Here is a tiny trained network, its code and every weight. The questions are about switching its units off for an input and a class, where a switched-off unit gives its printed mean instead of its output.

import numpy as np


def w(rows, s, z=0):
    codes = np.array(rows[::2]) - 128.0
    scale = np.full(codes.shape[1], s)
    scale[-1] = z or s
    return codes * scale


def f(y):
    return y / 2 * (1 + np.tanh(0.7978845608 * (y + 0.044715 * y**3)))


def log_softmax(a):
    a = a - a.max(-1, keepdims=True)
    return a - np.log(np.exp(a).sum(-1, keepdims=True))


def net(x, mask):
    res = np.array(x, float).reshape(1, 3) / 4 @ E
    y = f(res @ A[0][:, :-1].T + A[0][:, -1])
    res = res + np.where(mask, y, B[0][:, -1]) @ B[0][:, :-1]
    return log_softmax(res[-1] @ U[:, :-1].T + U[:, -1])


A, B = {}, {}
E = w([
[108,50,2,95],'x0',
[47,57,202,71],'x1',
[18,110,104,206],'x2',
],0.012)
A[0] = w([
[134,186,145,160,168],'neuron 0',
[69,178,166,206,137],'neuron 1',
[172,124,70,196,172],'neuron 2',
[117,118,177,224,161],'neuron 3',
[197,183,222,108,179],'neuron 4',
[215,144,254,69,172],'neuron 5',
[102,114,195,193,142],'neuron 6',
[127,128,112,76,102],'neuron 7',
[198,200,53,187,255],'neuron 8',
[196,133,64,80,142],'neuron 9',
[81,133,70,120,143],'neuron 10',
[132,96,109,58,136],'neuron 11',
[144,134,69,5,133],'neuron 12',
[24,115,43,170,74],'neuron 13',
[85,106,126,67,140],'neuron 14',
[53,140,160,37,178],'neuron 15',
[66,189,166,179,99],'neuron 16',
[99,100,132,24,143],'neuron 17',
[27,64,201,114,126],'neuron 18',
[174,188,173,73,161],'neuron 19',
[122,217,127,219,142],'neuron 20',
[22,111,228,129,94],'neuron 21',
],0.013,0.0083)
B[0] = w([
[108,164,102,136,178],'neuron 0',
[95,194,92,47,188],'neuron 1',
[163,183,46,164,187],'neuron 2',
[121,191,61,57,179],'neuron 3',
[116,28,85,237,235],'neuron 4',
[111,27,107,215,245],'neuron 5',
[85,126,77,15,175],'neuron 6',
[149,130,198,89,138],'neuron 7',
[148,222,2,99,251],'neuron 8',
[200,131,93,27,191],'neuron 9',
[190,110,110,207,166],'neuron 10',
[194,94,244,96,162],'neuron 11',
[185,175,207,65,183],'neuron 12',
[101,32,98,244,197],'neuron 13',
[122,74,169,167,163],'neuron 14',
[129,49,197,79,186],'neuron 15',
[143,167,134,28,173],'neuron 16',
[143,73,230,118,174],'neuron 17',
[156,38,91,100,212],'neuron 18',
[135,75,84,184,202],'neuron 19',
[79,233,87,141,197],'neuron 20',
[142,62,68,40,206],'neuron 21',
],0.0084,0.019)
U = w([
[138,144,59,231,144],'0',
[184,143,81,20,252],'1',
[33,62,151,189,116],'2',
[172,143,230,83,25],'3',
[9,227,99,99,59],'4',
],0.014,0.0041)

Each question gives the input, the list of numbers given to net, and the class t.
The units are the neurons (one row each of A and B). Each row of codes is followed by its name. A weight is (code - 128) times the scale printed after its matrix; where a second scale follows, it is the last column's (A, B and U).
mask holds one flag per neuron, in row order. A switched-off neuron (its flag False) gives its mean, the last column of its row in B, instead of its output. The means were averaged over made-up inputs and are rounded, as every weight is.
A unit's drop is (log p(t) with every unit on - log p(t) with that unit switched off) / (log p(t) with every unit on - log p(t) with every unit switched off).
The circuit of an input: a set's keep is (log p(t) with only the set's units on - log p(t) with every unit switched off) / (log p(t) with every unit on - log p(t) with every unit switched off). Starting from the 12 units with the biggest drops (on a tie, the unit counted first), units are removed one at a time, each time the one whose removal leaves the highest keep (on an exact tie, the one counted first), for as long as the keep stays at least 0.8.
units of the circuit, in order: the units of the circuit, biggest drop first
k most important neurons: the k neurons with the biggest drops, biggest first
drop of u: that unit's drop, to one decimal
input [-1,1,-8], class 2: units of the circuit, in order	(neuron 5; neuron 8)
input [6,-8,0], class 1: units of the circuit, in order	(neuron 9)
input [-8,-1,-1], class 0: 2 most important neurons	(neuron 4; neuron 5)
input [-7,0,3], class 4: 2 most important neurons	(neuron 20; neuron 9)
input [5,5,1], class 2: 2 most important neurons	(neuron 13; neuron 9)
input [1,8,-1], class 3: 2 most important neurons	(neuron 4; neuron 13)
input [-7,1,-4], class 2: 3 most important neurons	(neuron 8; neuron 5; neuron 2)
input [0,1,6], class 1: 2 most important neurons	(neuron 5; neuron 4)
input [-4,0,4], class 4: 2 most important neurons	(neuron 9; neuron 20)
input [6,2,-3], class 3: drop of neuron 20	0.0
input [8,7,3], class 2: drop of neuron 13	0.4
input [-7,-2,1], class 4: drop of neuron 1	0.1
